[-12 -10 -62 100 -422 -188 105 -111 -52 -374 -206 -144 -111 -145 53 89 77 -226 -43 239 171 -60 -223 -190 92 -61 88 -125 -77 -237 61 99 -96 -136 181 -112 78 -378 221 16 -159 11]
k_721
[-278 -108 455 -114 -198 167 280 89 250 -250 752 -300 -122 -119 -172 -158 56 143 -261 -277 -701 181 391 -751 -243 -231 -26 125 -155 -37 184 125 -258 559 60 201 -39 -420 -144 -220 235 762]
k_107
[-11 12 -52 114 -517 -134 164 -145 -79 -318 -136 -172 -57 -13 92 103 62 -190 52 298 52 -30 -194 -56 -15 -183 122 -209 -60 -249 95 0 -98 -87 204 -229 124 -413 199 44 -178 -39]
k_305
[1 -3 -37 156 -377 -111 95 -119 -32 -318 -150 -107 -52 -92 124 140 77 -174 -55 265 101 7 -194 -138 -33 -113 104 -141 -75 -164 82 48 -118 -65 224 -242 63 -473 249 5 -132 -9]
k_900
[-535 -229 146 -135 -168 -129 130 -254 43 -10 146 -77 -470 -396 140 -177 -204 644 136 -105 -116 65 298 502 327 147 621 228 224 -248 28 -296 -88 139 293 38 46 -263 -255 125 100 240]
k_539
[32 -307 95 37 107 320 408 219 -509 98 175 569 -10 170 -104 -64 208 -225 -54 -406 123 323 -192 -652 -36 212 -353 414 -81 283 -207 -58 -374 44 -6 500 -342 -327 -363 248 -183 76]
k_868
[-35 -19 27 159 -439 -133 109 -101 -57 -368 -159 -139 -81 -82 109 82 67 -142 -52 237 123 -6 -198 -116 13 -93 160 -134 -45 -227 93 50 -162 -82 204 -150 64 -444 225 30 -167 -17]
k_440
[-6 11 4 129 -372 -116 130 -75 -75 -339 -145 -140 -116 -63 21 87 60 -140 -14 168 147 -39 -123 -32 14 -56 147 -211 -38 -245 91 45 -83 -51 210 -280 76 -427 162 -31 -132 1]
k_900
[-263 -93 124 310 358 170 0 -489 81 -62 146 6 -90 107 822 -1 -109 121 12 -241 -664 -342 392 49 342 173 230 86 -191 452 -124 -29 336 460 21 147 237 55 -35 29 266 185]
k_440
[-18 -52 -76 113 -422 -97 74 -91 -70 -344 -103 -66 -111 -127 71 67 2 -133 46 276 149 -59 -132 -113 25 -92 142 -165 -39 -211 13 94 -105 -87 160 -146 50 -362 224 59 -193 21]
k_440
[-240 -74 -896 -163 99 -386 -421 198 369 -78 -295 458 -125 -290 101 71 149 117 749 24 -176 132 43 240 245 -180 -126 46 -245 -94 -320 -135 457 -43 116 -172 -56 -290 529 209 -334 478]
k_305
[-81 -176 174 249 -486 -16 -111 -158 421 -34 -65 324 34 -221 539 -20 263 -38 -379 282 71 191 -110 -62 1 -11 -64 390 76 -82 188 -426 73 -65 -209 410 221 216 447 158 29 743]
k_305
[-295 30 237 126 -266 -214 -301 -64 539 -506 -263 -21 -44 -162 723 328 228 -91 -473 -80 -445 151 -326 -475 -147 -189 38 436 -419 30 -29 -199 223 211 -95 239 -155 -697 205 70 -235 41]
k_107
[260 -171 -241 -267 -160 -150 166 -93 -659 109 -44 22 -20 218 -771 -385 80 409 473 165 -81 -143 343 238 -101 84 222 -192 306 -308 151 -91 -48 92 587 -351 167 -268 120 143 2 -87]
k_721
[-12 -1 -19 130 -468 -98 28 -113 -81 -385 -111 -73 -59 -85 74 38 108 -169 41 252 51 -58 -178 -118 -17 -80 138 -127 -43 -190 51 38 -183 -79 209 -191 86 -404 254 48 -158 -16]
k_539
[-393 -258 109 10 -650 -284 174 -123 -535 -525 -65 -149 -143 -283 11 -565 250 -203 -106 -136 -4 -304 179 -15 550 212 360 69 59 -436 -54 -80 -305 -507 157 371 112 -345 13 315 -221 155]
k_714
[-61 -27 -5 208 -450 -135 93 -116 -26 -377 -111 -167 -83 -140 73 71 84 -205 -32 237 91 -92 -194 -83 24 -39 116 -187 -55 -230 71 72 -135 -62 188 -246 69 -426 267 -36 -123 117]
k_714
[-171 -111 -209 -238 -248 -452 97 92 233 22 -44 -192 170 9 -125 -133 7 444 2 76 175 315 146 -170 136 -603 321 304 26 -161 229 -267 71 -385 -51 857 -31 -510 -55 307 -98 -247]
k_739
[-52 -66 -45 139 -429 -149 56 -143 -34 -330 -89 -138 -86 -119 114 88 70 -194 -10 274 87 -94 -142 -84 -15 -57 144 -183 -62 -194 44 65 -121 -72 184 -176 66 -390 231 29 -154 59]
k_714
[-38 -58 -40 154 -394 -110 77 -96 -30 -308 -159 -73 -142 -150 164 87 18 -173 -54 202 221 -24 -156 -98 23 -33 141 -194 -65 -223 63 108 -115 -121 175 -134 30 -391 171 50 -175 -12]
k_714
[18 9 -32 106 -396 -99 34 -117 -69 -320 -160 -62 -68 -77 81 92 89 -124 -34 223 116 -48 -189 -47 16 -92 132 -153 -44 -184 34 56 -66 -77 196 -180 91 -336 212 52 -203 -76]
k_539
[-364 -217 -246 -276 -601 -273 330 -33 -386 -283 220 -22 -266 28 -360 16 -124 360 353 87 177 100 62 -342 492 -166 367 97 70 -325 -49 -194 -113 28 28 205 -95 45 206 137 -75 41]
k_900
[-589 277 184 -33 42 -254 -45 -51 339 -591 -202 -382 -232 -122 70 307 -6 134 -341 -424 317 -82 162 33 602 21 117 366 -244 -227 -24 -197 305 124 -141 -304 -15 113 253 -67 -12 -374]
k_539
[174 -244 -34 -156 -98 28 50 -122 -295 -50 305 94 9 114 180 -128 164 55 308 -41 -39 -259 442 411 -349 -82 190 -398 34 38 -39 -322 -51 -235 46 131 -81 -353 -191 292 -73 44]
k_539
[-59 6 -71 86 -432 -169 90 -113 -122 -325 -172 -130 -86 -27 66 94 45 -213 37 239 62 -55 -157 -13 21 -132 133 -155 -40 -208 10 44 -65 -164 164 -222 99 -371 187 43 -183 -70]
k_305
[-60 0 -9 81 -407 -141 96 -153 -99 -313 -172 -122 -111 -119 68 98 66 -151 -99 191 111 13 -213 -116 82 -64 136 -75 -49 -227 94 64 -113 -109 185 -132 67 -344 198 10 -139 -71]
k_305
[38 16 -50 136 -470 -74 59 -124 -81 -390 -187 -131 -130 -70 52 110 57 -181 -43 262 151 -32 -147 -109 -15 -101 102 -204 -93 -207 25 96 -86 -100 142 -197 62 -431 186 52 -193 -31]
k_539
[-20 -39 -21 124 -371 -111 143 -128 -103 -363 -161 -150 -138 -118 38 22 37 -254 -15 178 108 -69 -121 -31 5 -33 128 -257 -47 -188 47 101 -123 -95 222 -231 71 -393 90 -10 -149 11]
k_868
[-344 -159 -96 146 -186 -253 149 -519 9 -168 -166 -640 -51 339 -222 -149 268 -81 54 -170 -393 -631 523 216 76 -165 68 285 -105 -169 -28 -124 492 -135 -436 322 239 -141 284 265 149 97]
k_305
[-49 15 6 126 -430 -146 122 -119 -34 -346 -164 -162 -82 -79 72 117 69 -166 -57 227 127 -42 -180 -28 56 -89 182 -186 -49 -176 51 69 -62 -66 178 -186 83 -366 237 -23 -187 -3]
k_440
[-40 -73 -70 97 -407 -89 111 -153 -149 -311 -130 -74 -149 -133 85 40 62 -145 -24 219 98 -25 -73 -77 18 -42 200 -138 -49 -204 61 37 -100 -103 187 -163 76 -445 162 51 -132 32]
k_900
[-45 -27 -84 205 -415 -144 123 -119 -1 -327 -131 -112 -125 -46 113 102 51 -177 17 225 40 -35 -133 -145 -38 -67 148 -220 -52 -212 54 85 -107 -78 181 -205 91 -435 185 -22 -142 79]
k_714
[245 -314 -257 171 -431 92 87 -318 -87 -377 -260 -185 -238 -231 413 -62 97 -240 -83 224 79 -130 272 -34 334 -212 -84 260 -371 -142 14 -122 335 89 -134 444 151 -524 -75 325 -104 316]
k_721
[-204 -301 50 254 -222 -79 309 -70 176 -437 275 -522 -74 -347 541 -405 328 179 -240 -284 -553 -103 261 30 -51 -207 15 -161 115 -122 208 -248 49 203 160 45 -140 -719 60 74 -167 212]
k_900
[-68 -8 -13 104 -410 -143 156 -134 -129 -387 -218 -141 -99 -97 54 88 20 -246 -117 191 167 -55 -182 -134 72 -37 109 -132 -52 -199 43 60 -73 -124 190 -162 34 -467 184 68 -158 -7]
k_714
[157 -77 -272 -10 13 95 -72 -190 -228 -325 -443 -153 -359 94 -230 -32 -29 -75 -457 -209 507 363 241 -184 155 250 139 2 -207 -264 51 43 157 244 71 -37 -82 -317 -1 -34 -133 -167]
k_868
[1 -22 -86 125 -427 -130 68 -91 -1 -326 -114 -77 -93 -113 45 86 97 -125 27 225 122 -73 -133 -88 -63 -63 142 -187 -44 -187 47 110 -179 -86 195 -196 36 -431 259 -10 -168 1]
k_721
[164 -121 -464 -308 -176 -7 -336 115 -220 -80 -121 214 -341 -179 366 -15 95 -93 -196 279 25 205 46 -19 279 -97 -222 244 83 -34 -223 -24 118 175 -129 -91 -3 500 288 294 -622 -554]
k_107
[-752 26 42 102 -156 -38 -251 244 401 -450 445 14 -126 -175 -26 -150 -81 484 318 -148 184 305 194 -189 243 62 442 -177 -123 -339 146 -285 -194 400 112 -50 101 548 228 -141 85 497]
k_721
[-39 -45 -94 164 -370 -82 31 -152 -79 -339 -125 -46 -120 -79 107 49 29 -185 13 214 93 -63 -123 -64 -15 -38 102 -132 -38 -175 3 79 -81 -101 132 -162 77 -316 237 28 -178 1]
k_305
[80 -626 -109 -192 -178 166 134 -184 -537 115 470 -80 -355 63 -364 -698 114 373 385 -103 -110 -16 787 265 -118 196 623 -59 255 -186 -41 -12 -29 396 449 165 141 -123 -478 246 40 300]
k_107
[-7 -7 -36 112 -440 -159 98 -63 -41 -406 -112 -109 -102 -127 61 86 94 -177 8 246 168 -31 -209 -126 -1 -97 115 -207 -52 -204 63 60 -149 -79 232 -201 47 -431 231 9 -170 32]
k_721
[-1 -35 -13 163 -510 -79 110 -129 -110 -370 -91 -134 -99 -37 34 39 59 -186 2 275 106 -70 -161 -53 10 -73 172 -177 -4 -234 56 49 -170 -9 178 -194 105 -340 226 16 -206 5]
k_440
[-296 -116 135 -137 -389 -225 167 -489 -398 -199 -472 -100 -62 -134 38 -234 -153 -118 -127 -16 -320 -701 555 215 409 231 17 406 1 -237 -152 -118 106 -19 120 27 -34 -742 88 447 -223 -292]
k_739
[-7 226 -55 31 66 -598 321 -157 162 5 -585 -132 -135 722 117 116 -14 39 -260 -414 -158 -136 304 269 144 -64 119 -136 67 100 -193 -290 899 -298 -382 261 85 -193 -310 31 -131 -313]
k_739
[19 -24 -113 120 -482 -148 85 -113 -22 -414 -148 -168 -141 -70 45 28 16 -159 14 209 146 -46 -180 12 24 -119 157 -224 -41 -257 50 88 -71 -92 134 -193 92 -417 184 50 -172 32]
k_739
[-60 14 -53 92 -426 -128 82 -130 -94 -350 -171 -109 -115 -78 46 82 86 -127 -9 216 161 -23 -183 -46 61 -47 224 -167 -19 -187 54 51 -85 -115 202 -201 85 -298 240 43 -142 -50]
k_900
[243 29 -387 141 52 30 -118 -265 168 -128 -179 -214 241 153 -143 83 -213 394 394 352 67 -151 166 351 -319 -479 -187 -355 -200 -362 -66 -394 644 158 188 -41 90 164 62 233 -248 -75]
k_539
[-9 -37 -93 207 -435 -109 67 -108 1 -380 -146 -109 -98 -55 113 67 119 -141 -39 182 106 2 -145 -80 -80 -58 154 -217 -60 -240 46 68 -117 -48 149 -240 38 -509 218 10 -191 33]
k_739
[-88 -219 382 -167 -763 267 22 -252 -291 -627 23 -419 -559 -354 -15 -248 -397 42 -485 319 72 -206 115 -268 218 -148 -71 320 139 -200 -100 262 11 279 -247 641 -175 -43 42 515 -401 -214]
k_900
[-100 -106 -553 37 26 -80 34 214 -281 -168 -192 231 -189 9 -207 -310 3 -96 202 -371 115 218 172 291 529 -68 -189 24 42 -620 -161 -309 74 -62 -119 108 27 433 222 -163 -379 250]
k_868
[-27 16 -42 105 -404 -142 72 -109 -13 -348 -153 -62 -77 -39 76 96 42 -151 -8 149 171 -23 -180 24 25 -58 172 -198 -55 -205 59 8 -65 -68 182 -232 73 -379 197 10 -165 -11]
k_739
[18 8 -100 136 -474 -95 62 -124 -93 -380 -211 -100 -81 -106 108 81 40 -167 0 288 145 -50 -197 -83 9 -91 118 -177 -94 -229 52 74 -47 -113 77 -173 52 -393 249 36 -138 3]
k_305
[-342 103 -659 240 56 -245 -181 -171 27 -101 -489 209 -95 -279 -18 -53 -231 -282 80 72 83 -261 29 -372 517 113 -250 -29 -90 -352 182 -124 675 -34 -348 -269 137 497 605 -127 -70 -210]
k_739
[-46 -24 -81 135 -377 -111 51 -137 -48 -349 -130 -60 -103 -138 71 52 29 -173 -2 211 73 -48 -98 -81 27 -38 131 -152 -21 -198 83 75 -119 -64 198 -201 90 -404 210 -10 -178 -3]
k_739
[-286 5 -190 146 106 -143 180 -361 -11 74 -322 -501 -13 128 21 -91 115 282 162 -210 29 249 29 71 201 -60 164 66 -204 -502 5 -525 250 -66 207 -133 -88 32 194 6 237 -120]
k_868
[-24 -38 -91 179 -394 -135 146 -106 -28 -298 -172 -128 -125 -55 44 61 44 -144 27 170 170 -60 -100 -91 -5 -28 111 -233 -49 -231 64 67 -88 -102 128 -173 19 -436 175 20 -147 22]
k_900
[-66 -10 -61 93 -467 -137 78 -97 12 -359 -97 -125 -67 -57 14 146 112 -197 1 204 93 -10 -225 -162 -37 -63 160 -184 -85 -117 75 86 -126 -76 149 -200 56 -462 203 14 -155 37]
k_739
[117 80 -552 215 46 -304 244 -386 -197 -433 -333 -252 -172 315 -93 224 -2 -201 230 208 -188 -550 309 -13 383 -120 -75 -12 -9 165 -202 -158 880 -243 -144 -536 499 98 35 27 86 -180]
k_868
[-65 -92 12 -35 -386 -395 -2 -25 593 -435 387 -566 -208 31 159 243 449 156 -95 96 -66 306 -429 -256 -72 -601 -31 224 59 -66 146 -277 -177 -66 -17 420 -6 6 301 136 -144 20]
k_721
[-42 -19 -91 138 -442 -177 70 -93 12 -426 -147 -194 -106 -74 110 99 45 -196 -66 195 108 -75 -144 -33 -16 -123 163 -218 -61 -226 48 78 -82 -88 132 -205 59 -434 202 23 -181 3]
k_714
[-30 -46 -45 121 -423 -165 117 -138 -146 -333 -230 -158 -59 -39 144 103 75 -189 -77 224 123 -27 -178 -33 21 -76 119 -158 -46 -170 64 36 -73 -209 155 -140 88 -403 201 51 -191 -64]
k_305
[-5 6 -29 187 -414 -103 77 -99 -35 -302 -121 -66 -97 -40 38 61 63 -111 23 183 115 -21 -151 -55 -26 -53 104 -205 -42 -239 81 44 -185 -28 220 -246 72 -361 204 -13 -177 -42]
k_539
[-43 -39 -68 81 -335 -114 80 -73 -59 -248 -115 -10 -135 -139 57 141 89 -97 6 177 143 18 -124 -72 -12 -29 189 -160 -54 -156 67 96 -123 -115 196 -195 46 -378 161 -19 -143 1]
k_900
[237 -417 -380 -231 141 79 91 85 -250 -119 150 -42 -360 -82 -302 -138 -205 183 214 -186 125 -279 573 66 -2 -37 -5 -291 451 -95 112 359 38 -211 -77 188 -46 -51 -160 173 -39 105]
k_868
[-15 20 -67 136 -468 -178 89 -117 -18 -382 -125 -185 -83 6 38 71 48 -180 0 181 56 -78 -161 26 -16 -148 93 -213 -57 -264 28 30 -36 -78 156 -289 103 -323 269 -39 -204 -37]
k_305
[-47 -5 -54 137 -421 -110 113 -110 -71 -372 -114 -159 -74 -90 58 43 47 -198 -18 210 64 -71 -119 -35 -19 -83 190 -187 -36 -159 31 58 -103 -89 176 -250 68 -433 187 -13 -166 -21]
k_440
[45 -285 -108 -217 -177 392 -76 120 -476 -13 204 334 -450 -300 9 -685 25 137 179 -27 -266 104 583 434 -70 302 465 154 400 -305 -108 -75 -403 150 250 -158 153 -415 -490 245 -159 291]
k_107
[-32 -5 -86 138 -471 -161 133 -18 -13 -396 -117 -141 -83 -85 56 97 103 -172 37 216 144 26 -253 -153 1 -129 134 -208 -77 -211 75 67 -153 -96 181 -201 36 -436 174 -7 -171 64]
k_107
[-18 -4 -130 118 -484 -139 48 -112 -28 -370 -162 -91 -92 -82 28 19 77 -208 36 233 122 -17 -213 -98 12 -58 131 -149 -63 -240 21 57 -124 -142 126 -193 80 -422 278 45 -163 67]
k_739
[-451 -65 -305 77 -227 55 96 141 -133 -433 791 -218 87 -298 -378 -477 92 451 621 253 -397 236 71 -254 63 -267 139 -114 -53 -64 69 -181 -505 528 83 48 -137 -127 344 -122 148 584]
k_305
[-49 -55 -81 128 -489 -150 106 -141 -56 -342 -82 -96 -95 -72 71 70 30 -151 38 271 73 -65 -135 -115 -1 -123 189 -217 -74 -240 51 66 -91 -5 258 -191 99 -391 200 50 -192 10]
k_714
[-170 -76 -327 -485 -392 114 -363 34 -240 -412 -56 317 -45 -45 -413 86 -46 347 286 202 175 93 41 -217 -129 -295 181 265 260 -178 -170 -74 -199 -105 92 452 -375 -7 497 614 -398 -223]
k_107
[-49 -23 -77 163 -355 -143 67 -129 -19 -355 -169 1 -98 -144 114 96 53 -218 -59 219 144 -55 -159 -203 -3 -2 92 -143 -43 -198 66 100 -139 -126 192 -137 54 -400 269 21 -174 39]
k_714
[-609 -128 -33 -342 -343 58 -42 1 -127 -389 182 337 -532 -316 -89 -262 30 -288 -64 -145 -285 229 271 -829 302 378 249 550 28 -55 103 -77 -262 110 12 63 226 -329 88 168 -80 375]
k_739
[276 -459 -16 226 791 234 -215 68 -96 320 201 153 -112 63 39 -251 228 210 -57 -457 -446 -161 898 193 -486 233 -205 190 309 -122 46 -30 -32 -144 11 120 105 -374 -295 -150 51 334]
k_721
